In the rows, zero is written as 128.
Here are made-up nodes, facts about them, and rows of numbers that follow some of those facts. Name the node behind each unnamed row.

Known rows:
plaskis: [124 173  77 143  61  76 125 128 143  67 147 163 147 128 138 100 115 139
 119 118  91 143 176 149 145 158 183 125 138 167 166 107 170]
telor: [141 142 165 139 116  48 134  85 194 144 130 111 168 147 111 166 109 123
 179  77 162  83 142 168 120 113  78 171 124  90 170 145 111]
gusko: [145 137 248 105 139  89 146  91 176 147 134  94 153 150  76 173 119 110
 182  97 178 113 109 162 119 106  53 152 135  57 126 145  82]
maduk: [140 139 134 104 161 168 109 142  95 108 132 128 109 131 124 105 133 138
 119 150 120 170  82 131 152 141 127  79 133 145 108 129 132]
riletok: [118 127  59 140  96 109 125 158 106 120 128 144 102 145 154 124 106 121
 123 126 132 120 149 132 108 164 158 144 137 149 134 101 162]
dretak: [102 115 186 143 100 100 138 152 190 108 198 128 157 149  89 105 144 111
 124 132 124 110 130 110 127 128 154  78 106 114 140 109  86]
draplo: [120  98 125 123 135 152 114 127 113 143 133 115 111 134 120 123 145 124
 112 146 129 132 114 101 132  94 116  79 116 127 109 123 106]
grutris: [107  96 184 134  89  83 130 143 127 135 159 114 152 136  93 145 114 115
 126 113 143  84 125 146 131 126  91  61 123  78 116 111  96]
piflipo: [114  96 132 117 136 147 124 141  93 140 143 102 115 138 119 121 141 123
 108 138 129 130  98 126 128 119 119  89 112 116  96 126 109]
traston: [139 143 110 106 147 114 138  83 148 136 136  92 120 150 135 140 112 116
 172 104 148 115 102 163 120 113 106 207 111 122 143 160 141]
stizok: [130  90 138 111 139 158 134 138  95 130 143 106 112 140 137 149 151 120
 107 154 134 116 102 121 112 119 116  88 106 114 104 128  96]
dugum: [117  99 186 132  92  92 128 141 140 140 155 123 142 143  94 150 112 117
 136 126 152  87 139 142 126 111  89  58 135  79 127 109  99]
vaplor: [133 118 171 135 114 145 124 144 124 110 121 182 131 142 112  88 158 162
  99 147 142 136 118 156 114  92  83  77 153  83  94 100 131]
drofel: [ 98 138 114 174  62  57 142 165 189  88 179 155 155 142 127 104 123 110
 124 110 118  98 175 124 118 183 191 132 118 146 175  97 129]
laga: [ 94 100  93 159  99 111 165 203 109 168 135 131 145 112 143 197  76  90
 130 134 103  88 204  73  86 214 232 190 138 155 126  91 136]
gresom: [110 120  84 156 100 142 158 195  85 138 109 168 145  69 163 145  81 132
 107 133  90  86 185 117 105 179 197 168 147 142 125 107 173]
febadru: [127 112 160 130 107 150 126 136 118 110 132 163 129 125 119  82 148 161
 100 144 133 112 114 159 120  75  83  69 136  81  99 107 135]
sarim: [132 160  57 139 122 121 109 149 104  96 108 153 112 117 159 100 118 142
 111 122 110 160 131 132 149 183 163 125 145 181 151 117 172]

How the nodes are related:
β: uses; π: belongs to class; η: is of sort
(flezezus, β, boli); (deval, β, stobro); (pake, β, zarur)
(grifis, β, sarim); (zoflas, β, siklam); (klona, β, fida)
(tofa, β, ligran); (kota, β, skudo); (sagrak, β, nenostol)
(grutris, β, piflipo); (stiflim, β, grebaklon); (bresinem, β, zoflas)
(zarur, β, lufu); (brine, β, gresom); (stulak, β, vupok)
(riletok, β, trarabar); (konek, β, flevik); (stobro, β, flezezus)
(zudru, β, plosol); (kleme, β, gatekul); (todratro, β, tatrom)
(gustesi, β, gitres); (skegravin, β, stizok); (fida, β, mugrik)
(pebul, β, bripes); (trarabar, β, tunek); (bagropla, β, brebre)
(plolalu, β, daflugak); (flevik, β, skegravin); (grupar, β, zazes)
(drozibre, β, telor); (lufu, β, kleme); (maduk, β, klebrem)
(vaplor, β, dolis); (grizifle, β, sustur); (seskis, β, todratro)
(repla, β, plufasal); (kezen, β, pogi); (stasti, β, seskis)
(nenostol, β, bruskel); (brebre, β, batu); (bruple, β, grutris)
(klebrem, β, flafu); (vupok, β, grifis); (mugrik, β, buklan)
(vebrepas, β, plolalu); (plaskis, β, klona); (lera, β, steki)
(mobos, β, draplo); (pogi, β, grizifle); (minedrok, β, fada)
(gagrim, β, stulak); (klipidri, β, beto); (sarim, β, mobos)
(plosol, β, lera); (bruskel, β, gustesi); (tokem, β, zogriflor)
(stizok, β, trisum); (gusko, β, maduk); (stuton, β, stodak)
(telor, β, zudru); (gropubar, β, klipidri); (labrar, β, grupar)
(dolis, β, tokem); (tunek, β, fofur); (drabak, β, stizol)
(siklam, β, flukigim); (laga, β, gagrim); (buklan, β, fafebra)
(stodak, β, kezen); (beto, β, mekla); (fafebra, β, bruple)
(trisum, β, minedrok); (stizol, β, pevum); (zogriflor, β, stasti)
(flafu, β, repla); (triku, β, pebul); (gresom, β, pake)
(skudo, β, bresinem); (steki, β, stiflim); (pevum, β, labrar)
(grebaklon, β, bagropla); (piflipo, β, konek); (boli, β, drozibre)
(traston, β, vebrepas); (plufasal, β, sagrak); (bripes, β, brine)
(flukigim, β, plaskis); (flezezus, π, 911); (deval, π, 911)
(pake, π, 169); (grifis, π, 169); (zoflas, π, 33)
(klona, π, 493); (tofa, π, 911); (kota, π, 493)
(sagrak, π, 169); (grutris, π, 911); (lutul, π, 911)
(mekla, π, 911); (sustur, π, 33); (zirem, π, 33)
(drofel, π, 169); (stiflim, π, 493); (bresinem, π, 324)
(vufu, π, 493); (zarur, π, 911); (brine, π, 911)
(stulak, π, 33); (riletok, π, 169); (konek, π, 324)
(stobro, π, 324); (zudru, π, 33); (kleme, π, 911)
(febadru, π, 911); (kezim, π, 911); (todratro, π, 911)
(gustesi, π, 911); (zazes, π, 911); (skegravin, π, 493)
(fofur, π, 169); (fida, π, 911); (pebul, π, 33)
(trarabar, π, 169); (baklor, π, 324); (senes, π, 169)
(bagropla, π, 911); (dretak, π, 911); (plolalu, π, 493)
(flevik, π, 169); (grupar, π, 169); (kabro, π, 324)
(drozibre, π, 911); (lufu, π, 493); (maduk, π, 911)
(vaplor, π, 911); (grizifle, π, 911); (batu, π, 493)
(podra, π, 911); (daflugak, π, 911); (seskis, π, 169)
(repla, π, 911); (kezen, π, 493); (stasti, π, 911)
(nenostol, π, 911); (brebre, π, 911); (bruple, π, 33)
(klebrem, π, 33); (brufine, π, 33); (vupok, π, 911)
(gatekul, π, 324); (fada, π, 911); (mugrik, π, 493)
(vebrepas, π, 169); (plaskis, π, 169); (lera, π, 493)
(mobos, π, 324); (dugum, π, 911); (pogi, π, 911)
(minedrok, π, 33); (gagrim, π, 911); (klipidri, π, 911)
(sarim, π, 169); (plosol, π, 911); (bruskel, π, 493)
(tokem, π, 493); (stizok, π, 911); (gusko, π, 324)
(stuton, π, 324); (telor, π, 493); (gropubar, π, 911)
(labrar, π, 911); (dolis, π, 493); (gitres, π, 911)
(dapon, π, 169); (tunek, π, 33); (drabak, π, 169)
(siklam, π, 911); (laga, π, 33); (buklan, π, 493)
(stodak, π, 911); (beto, π, 911); (fafebra, π, 33)
(tatrom, π, 324); (trisum, π, 911); (stizol, π, 911)
(draplo, π, 911); (zogriflor, π, 169); (flafu, π, 911)
(lidebi, π, 324); (triku, π, 911); (gresom, π, 33)
(skudo, π, 493); (steki, π, 169); (pevum, π, 33)
(ligran, π, 493); (grebaklon, π, 911); (piflipo, π, 911)
(mefal, π, 493); (boli, π, 33); (traston, π, 493)
(rodun, π, 324); (plufasal, π, 493); (bripes, π, 911)
(ziskom, π, 493); (flukigim, π, 911); (flezezus, η, a)
(deval, η, b); (pake, η, a); (grifis, η, b)
(zoflas, η, a); (klona, η, a); (tofa, η, a)
(kota, η, d); (sagrak, η, a); (grutris, η, c)
(lutul, η, a); (mekla, η, b); (sustur, η, a)
(zirem, η, b); (drofel, η, e); (stiflim, η, f)
(bresinem, η, a); (vufu, η, a); (zarur, η, b)
(brine, η, a); (stulak, η, b); (riletok, η, a)
(konek, η, a); (stobro, η, a); (zudru, η, a)
(kleme, η, a); (febadru, η, d); (kezim, η, b)
(todratro, η, a); (gustesi, η, a); (zazes, η, g)
(skegravin, η, b); (fofur, η, c); (fida, η, a)
(pebul, η, a); (trarabar, η, b); (baklor, η, a)
(senes, η, a); (bagropla, η, a); (dretak, η, e)
(plolalu, η, f); (flevik, η, a); (grupar, η, a)
(kabro, η, c); (drozibre, η, a); (lufu, η, a)
(maduk, η, b); (vaplor, η, d); (grizifle, η, a)
(batu, η, b); (podra, η, g); (daflugak, η, e)
(seskis, η, a); (repla, η, f); (kezen, η, a)
(stasti, η, a); (nenostol, η, a); (brebre, η, d)
(bruple, η, a); (klebrem, η, a); (brufine, η, c)
(vupok, η, b); (gatekul, η, c); (fada, η, a)
(mugrik, η, e); (vebrepas, η, d); (plaskis, η, g)
(lera, η, a); (mobos, η, g); (dugum, η, c)
(pogi, η, b); (minedrok, η, a); (gagrim, η, b)
(klipidri, η, a); (sarim, η, b); (plosol, η, f)
(bruskel, η, d); (tokem, η, a); (stizok, η, a)
(gusko, η, c); (stuton, η, a); (telor, η, c)
(gropubar, η, a); (labrar, η, d); (dolis, η, a)
(gitres, η, b); (dapon, η, g); (tunek, η, a)
(drabak, η, b); (siklam, η, a); (laga, η, f)
(buklan, η, c); (stodak, η, c); (beto, η, d)
(fafebra, η, a); (tatrom, η, b); (trisum, η, b)
(stizol, η, a); (draplo, η, a); (zogriflor, η, c)
(flafu, η, a); (lidebi, η, d); (triku, η, a)
(gresom, η, a); (skudo, η, g); (steki, η, a)
(pevum, η, g); (ligran, η, a); (grebaklon, η, b)
(piflipo, η, a); (mefal, η, b); (boli, η, a)
(traston, η, a); (rodun, η, f); (plufasal, η, b)
(bripes, η, b); (ziskom, η, c); (flukigim, η, a)

Name these rows:
No name comes twice in this set of rows, the named rows included.
[128 160  54 136 121 124 112 151 100  92 115 149 111 116 161 103 109 141
 114 124 114 147 128 140 145 179 164 124 141 178 154 122 173] => trarabar
[130 149 169 146 102  48 129  80 184 142 128 104 167 139 101 151 108 108
 173  71 159 100 139 165 140 130  77 175 124  88 157 145 115] => buklan
[138 153 113 125 148 112 118  75 163 145 113 106 122 147 125 118 130 117
 167  98 145 145 120 136 136 106 105 200 123 138 142 152 136] => klona
[141 124 111 102 182 160 106 157 102 125 144 133 131 149 114 105 126 184
 111 134 117 159  80 144 140 113 130  74 130 137 134 122 143] => deval
[146 151 122 120 147 119 128  74 156 136 115 102 121 142 140 141 134 109
 166 109 148 134 116 140 127 117 101 200 117 128 137 163 125] => lera
[135 132 122 113 161 168 108 129  98 114 128 121 112 113 129 103 139 145
 109 144 115 161  91 119 160 120 124  68 124 152 123 141 126] => mekla
[162 167 186 105 208 165 112  64 154 134  82 103 128 108 110 118 168 145
 139 117 136 197  78 113 168  96  86 146 121 139 135 181  90] => tatrom
[155 175 214  98 153 119 141  53 185  98 133 105 166 122  95 132 169 140
 146 112 120 171 113 148 153  92 108 150 109 117 146 175  85] => mobos
[128 165 128 177  84 117 160 172 130  87 100 205 191  68 152 138 121 153
  86 138  62 137 220 117 132 206 222 157 153 162 144 106 155] => pevum
[141 129 239 113 135  85 140  78 183 151 130  89 155 134  84 170 130 119
 169  93 172 101 115 150 130  83  51 138 124  63 143 154  71] => kabro
[116 129  78 154 102 146 146 188 105 146 105 180 133  80 161 140  77 141
 124 144  95  92 198 101 105 154 194 160 165 154 133  95 189] => zoflas
[115 108 137 110 114 158 126 127  98 127 142 109  88 128 124 123 131  96
 129 159 134 127 105 113 136 119 115  90 123 119  90 127 115] => bagropla
[126 130 125 118 131  89 139  70 178 158 147  49 109 166 128 187 125  48
 191 113 156 119 137  95 117 147 134 221  97 146 139 162  86] => stiflim
[113 133  76 140  60 102 138 151 104  87 139 174 132 111 159  84 102 157
 108 115 122  73 145 191 109 117 126 118 136 105 139 106 188] => vebrepas
[ 95 106 173 132  89  99 143 148 176 103 222 108 152 131  96 103 128 109
 127 126 114  79 116 124 131 111 156  73  91 113 149 126  96] => daflugak

Now the same nodes, written a new way:
Named rows:
bruskel: [149 118 145 106 156 111 123 108 140 112 114 133 134  92 115 105 111 169
 120 137 144 134 150 127 144 112 143 119]
grupar: [155 140 122 125 148 114 126 138 128 130 130 138 120  98 121 122 138 131
 155 136 127 132 134 123 104 122 122 130]
nenostol: [109 165 119 158 148 112 113 121 162 142 159 126 150 134 145 128 148 184
 135 154 101 155 160 134 151 132 171 161]
zazes: [106 119 107 162 112 157 153  80 108 119 159 144 150 201 139 155 140 151
  87 126 179 162 139 121 148  96 145 132]
tokem: [149 131 125 117 137 108 114 140 140 131 112 131 122 100 117 113 117 142
 142 127 114 118 119 132 122 132 121 123]
gagrim: [ 77 137 121 161 129 136 149 128 137 143 156 155 130 175 132 136 160 137
 118 139  87 139 127 145 137 129 138 152]
piflipo: [ 81 178  95 163 133  88 110 110 106 147 148 117 142 141 153 145 125 158
 123 131  89 146 152 118  91 123 141 147]
klipidri: [108 156  91 156 129 102 118 115 142 148 146 128 131 155 143 134 149 165
 139 137  92 156 140 129 125 137 152 154]
buklan: [108 105 161 159 156 171 166 106  97 121  80 137 161 138 135 120 113  58
  94 107 116 107 130 137 124 151  93 132]
zudru: [140 111 161  50  99  97 106 158 116 131  86  59  95  87 108  87 109  89
 156 133 163 126 102 138 121 164 149  96]
kezim: [ 87 143 114 182 104 156 140 134 130 130 182 137 133 188 130 160 152 140
 119 133 140 121 125 127 140 121 136 154]
febadru: [128 143  80 155 103 120 127  93 125 121 169 123 140 176 136 153 137 181
 119 129 165 159 143 108 134 103 151 141]
sustur: [163 148 163  57  66 118 107 173 137 106 109  67 128  92 110 121  92 100
 137 124 201 101 112 112 131 138 121 110]
telor: [109  66 152 151 168 179 148 121  92 141 111 122 135 147 125 105 132  61
 111 115 136 122  90 170 136 155 132 102]
stiflim: [150  58 106  88 144 112  97 105 110 137 103 113  99 113 147 117 106 145
 142 145 142 149 126 107 120 122 143 109]
dugum: [ 96 127 119 202 129 195 155 115 112 134 166 127 178 208 153 158 148  96
  87 117 150 139 117 144 150 129 133 146]
deval: [ 72 134 120 165 129 134 149 124 130 144 155 149 127 178 132 136 159 136
 121 138  89 137 128 144 135 131 145 152]
konek: [152 130 164 102 153 108  87 136  91 113  97 121 103  20 115 124  66 117
 136  95 110  74 127 121  93 125  89  72]

Which node is each row?
No name comes twice in this set of rows, the named rows included.
[103 130  81 159 131 103 114 111 122 157 154 110 111 161 137 127 156 160
 155 141 107 162 125 138 121 149 169 141] => drozibre
[134 111 199  86  96 187 148 160 112 107  99  81 168 130 126 119 101  27
  85 109 202  99  99 144 151 144 110 102] => brufine
[130 165  72 130 111 100 120 136 160 155 148 157 136 168 143 136 159 163
 127 126  72 167 106 143 123 114 128 144] => brine
[125 129 193  67  71 150 134 182 126 103 116  90 122 114 102 123 103  70
 116 125 192  81 107 125 140 134 114 111] => zirem
[199  95 150  97 119 141 106 116 112  89 109 125  98  58  98 132  73 138
 132  94 190  84 121 107 138 110  96  69] => lidebi
[128 103 157 146 179 181 170 131 108 132 121 158 160 135 132 120 149  57
 101 120 125 133 115 159 127 125 111 121] => zogriflor
[147  86 119 132 140 170 141 151 128 105 167 114 134 133 138 153 136  85
 125 136 147  93 131  90 123  93 115 137] => drofel
[ 84 131 161 131 147 127 127 144  95 131 129 137 126 106 120 125 107 107
 107 123 107  89 120 136  99 116 109 115] => skegravin
[131 102 154 163 138 198 147 132 105 117 131 127 167 153 130 136 116  73
  92 107 175 100  99 141 147 128 104 116] => ziskom
[149 148 189  42 114 103 108 168 157 116  90  83 135  60 117  92 101 112
 133 143 153 116 137 134 145 145 143 116] => klebrem
[191 107 157 102 134 126 116 129 140 106  70 140  89  44  98 111  91 119
 163  99 117  82 129 120 136 157  84  95] => bresinem

